grid =
[[  0  20 -48 -13]
 [-31  30  42   8]]
Read off the entry directly above 42.
A: -48
Read off the last entry of the smallest entry's row.
A: -13
The entry just left of 20 -> 0
The bottom-left entry is -31

Read these off the row that follows.
1) Read off the 1st entry.
2) Read off the second smallest entry.
3) Read off the entry just right of the smallest entry.
4) Read off the entry just right of 49.7.
5) Read off the second entry from the right.
6) Read off the 2nd entry.
7) Read off the entry just left of 19.5.
[ -19.4   85.0  -11.1   49.7   57.4   80.4  200.2   15.7  -26.3   79.9
   81.9   19.5  -25.8  -31.6 -197.6    7.7]
1) -19.4
2) -31.6
3) 7.7
4) 57.4
5) -197.6
6) 85.0
7) 81.9

x =
[[  1 -20   4  -8  11  -3   1   1 -11  -2 -13 -13  -1]
 [ 21  45 -29  39 -21 -27 -15  -3  29  -7  11  11   5]
 [ -1 -12   0   2   7 -14   8  -2   5  -1  -6  -6   3]
 [-29 -16  25 -17  16  14  10  -6 -14   6  14  14  16]
 [-13  21   0   6 -14  21  -7   3  -4   8  26  26   7]
 [-14 -15   5 -21  13   7   4   5 -23   1  -5  -5  -1]
 [  1  15  -1   4  -7  -4   3   2  -2   1  12  12   1]
 [  1  14  -2   5  -5  15 -14   2  -5   0   7   7  -4]
 [ 13 -25   0  -9  11   2  12  -1  -4  -1 -15 -15 -13]
 [  9 -23  23 -14  -9  58   2   1   1  16  28  28 -15]]
Indices start at 0.
The entry in the bottom-left corner -> 9
Give the entry at row 2, column 0.
Answer: -1
The entry at row 0, column 0: 1
The entry in the top-right corner -> -1
The entry in row 0 and column 1: -20
Give the bottom-right entry.
Answer: -15
The entry in row 1 and column 1: 45
Give the entry just left of -17.
Answer: 25
Give the entry in row 0 and column 2.
Answer: 4
Give the entry in row 2 and column 1.
Answer: -12
Give the entry just left of the largest entry.
Answer: -9
The entry in row 1 and column 0 -> 21
The entry just right of the largest entry is 2
The entry just right of -25 -> 0

[[ 57 -12   0   0]
 [ 71  10  -2  25]
 [-36 -37  13 -39]
 [ 38  28   5  40]
 [ 42 -23   4 -14]
 [-10  12  12  16]
 [-14 -14  24 -15]]
The top-right entry -> 0
The maximum is 71
The entry directly above the largest entry -> 57
The entry directly above 16 -> -14
The entry just right of -23 -> 4
The bottom-right entry -> -15
The largest entry in the last row -> 24
The entry just right of 38? 28
The second smallest entry is -37
The bottom entry of the column that holds the largest entry? -14
The entry directly below -12: 10
The last entry of the largest entry's row? 25
The largest entry in the last column -> 40
The smallest entry in the last column? -39

M =
[[  14 -383  -49 -156 -117]
 [ 360 -601 -733 -633  215]
 [ 137 -581 -126 -709 -369]
 [-241 -262  -25 -292 -618]
 [ 728  -39  -52 -848 -399]
 [-144 -124  161 -365 -172]
 [ -48 -306 -146 -176  306]
 [ 118   -8 -672 -596  317]
 [ 179 -537  302 -933  -16]]
Indices start at 0.
The entry just left of the centre entry: -39
The entry in row 0 and column 2: -49
The entry in the top-left corner -> 14
The bottom entry of the column that holds the smallest entry -> -933
Read off the entry in row 1 and column 0.
Answer: 360
The entry directly above -262: -581
Read off the entry at row 0, column 1.
Answer: -383
The entry directly above -172: -399
Read off the entry in the top-right corner.
Answer: -117
The entry directly below the centre entry: 161
The entry at row 1, column 2 is -733
Read off the entry directly below -25.
Answer: -52
Read off the entry in the bottom-left corner.
Answer: 179
Read off the entry directly above the centre entry.
Answer: -25
The entry just right of -144 -> -124
Read off the entry directly above -25.
Answer: -126
The median of all entries -> -146
The entry just left of -124: -144
Read off the entry directly above the largest entry.
Answer: -241
The entry in row 2 and column 0 is 137
The entry directly above -39: -262
Read off the entry just left of the smallest entry.
Answer: 302
Read off the entry in the bottom-right corner.
Answer: -16
Read off the entry in row 1 and column 1.
Answer: -601

Read these off the row that follows.
1) What is the entry just left of -9?
2) What is the entry just left of -60?
[-13, -12, -43, -60, 23, -71, 26, -9, 0, -6]
1) 26
2) -43

[[10, 38, 13, 13, -14, -1, -10, 12, -39, -2, 13],
 [-3, 24, 2, -2, -39, -5, 41, -38, 22, 14, 10],
 [4, -2, -12, -5, 8, -9, -64, -17, -18, -6, 0],
 [5, 46, -20, 2, 8, -9, -48, 1, 10, -1, 1]]
Indices start at 0.
What is the top-right entry? 13
The bottom-right entry -> 1
The entry just left of the smallest entry -> -9
What is the entry at row 0, column 1? 38
The entry at row 2, column 1 is -2
What is the entry in row 0 and column 2? 13
The entry in row 2 and column 0: 4
What is the entry directly below -17? 1
What is the entry just right of the largest entry? -20
What is the entry in the top-left corner? 10
The entry in row 2 and column 2: -12
The entry just right of -10: 12
The entry in the bottom-left corner is 5
The entry just right of the smallest entry -> -17
What is the entry just left of 14? 22
What is the entry in row 1 and column 0? -3
The top entry of the column that holds the smallest entry is -10

Read these off the matrix that follows.
1) Which number is the first entry in reading order?
2) Which number is the maximum?
((-13, -11, -9, 1, 15, 1, -4, -14), (-13, -10, -9, 1, 15, 1, -4, -14), (1, -10, -9, 2, 15, 1, -4, -14), (-12, -9, -8, 2, 15, 1, -4, -14), (-13, -10, -9, 2, 15, 2, -4, -14), (-13, -10, -9, 2, 15, 1, -4, -14), (-35, -10, -9, 2, -16, 1, -4, -14), (-32, -2, -12, 2, 15, 1, -4, -14), (-12, -10, -3, 4, 15, 1, -4, -14), (-13, -10, -9, 1, 15, 1, -4, -14), (-12, -10, -9, 2, 57, 1, -4, -14), (-13, -10, -10, 2, 15, -22, -4, -14))
1) -13
2) 57

Read these off the table that follows. Rows and columns are numbered from 0.
1) Give the entry in row 0 and column 2.
2) Give the entry in row 2 and column 2.
3) Give the entry in row 2 and column 1.
4) Give the entry at row 1, column 2.
5) Give the bottom-right entry.
6) Give the entry in row 0 and column 1.
7) Give the entry in row 2 and column 0.
8) Give the entry just left of 34.
48  96  65  95  96  41  22  25  96  95  22  30
86  96  23  24  96  23  23  95  23  23  22  23
22  22  23  97  94  91  96  95  96  23  22  96
96  28  96  96  34  95  96  22  23  22  96  62
96  94  41  24  96  91  88  65  95  95  62  95
22  24  95  24  23  71  96  67  96  49  95  23
22  96  96  22  95  95  22  96  22  92  93  96
96  23  95  23  23  22  23  22  26  95  96  24
22  24  23  23  22  94  96  22  22  95  22  22
22  24  96  23  96  21  23  22  93  41  23  96
1) 65
2) 23
3) 22
4) 23
5) 96
6) 96
7) 22
8) 96

Read these off the row that follows.
1) Read off the entry just left of -12.0.
2) Read off the first entry from the left.
3) Read off the entry just right of 10.0.
4) Read off the entry just right of -1.1.
5) Read off the 2nd-last entry.
6) Read off the entry just left of 16.2.
7) Read off the fourth entry.
array([ -2.2,  17.5, -12.0,  10.0,   2.8,  -5.9,  11.6,   6.9,  13.4,
        -1.1,   6.8,   8.2,  16.7, -23.8,  16.2,   9.0])
1) 17.5
2) -2.2
3) 2.8
4) 6.8
5) 16.2
6) -23.8
7) 10.0

Questions about the row below.
1) Which number is the 3rd entry from the left?
2) Which number is the fifth entry?
3) Which number is the 2nd entry from the right?
4) Which number is the first entry from the left?
5) Which number is the fourth entry?
6) Which number is the entry just left of the largest entry?
[-15.61 -15.15  13.03 -16.02 -18.27   3.35  -6.05  12.67]
1) 13.03
2) -18.27
3) -6.05
4) -15.61
5) -16.02
6) -15.15

Questions about the matrix below. Indices start at 0.
1) Give the entry directly below 625.
2) Give the entry directly below 542.
3) Give the entry in row 1 and column 0.
4) Give the entry in the top-right corner.
5) Give the entry directly above the largest entry.
6) Give the entry in row 2 and column 2.
7) Give the entry at row 0, column 1.
8) Give the maximum.
454  590  286  648  650
666  609  313  656  624
633  664  127  725  579
528  691  480  723  675
814  640  607  633  667
625  467  269  725  712
582  549  505  666  778
639  544  542  671  773
484  675  254  631  556
1) 582
2) 254
3) 666
4) 650
5) 528
6) 127
7) 590
8) 814
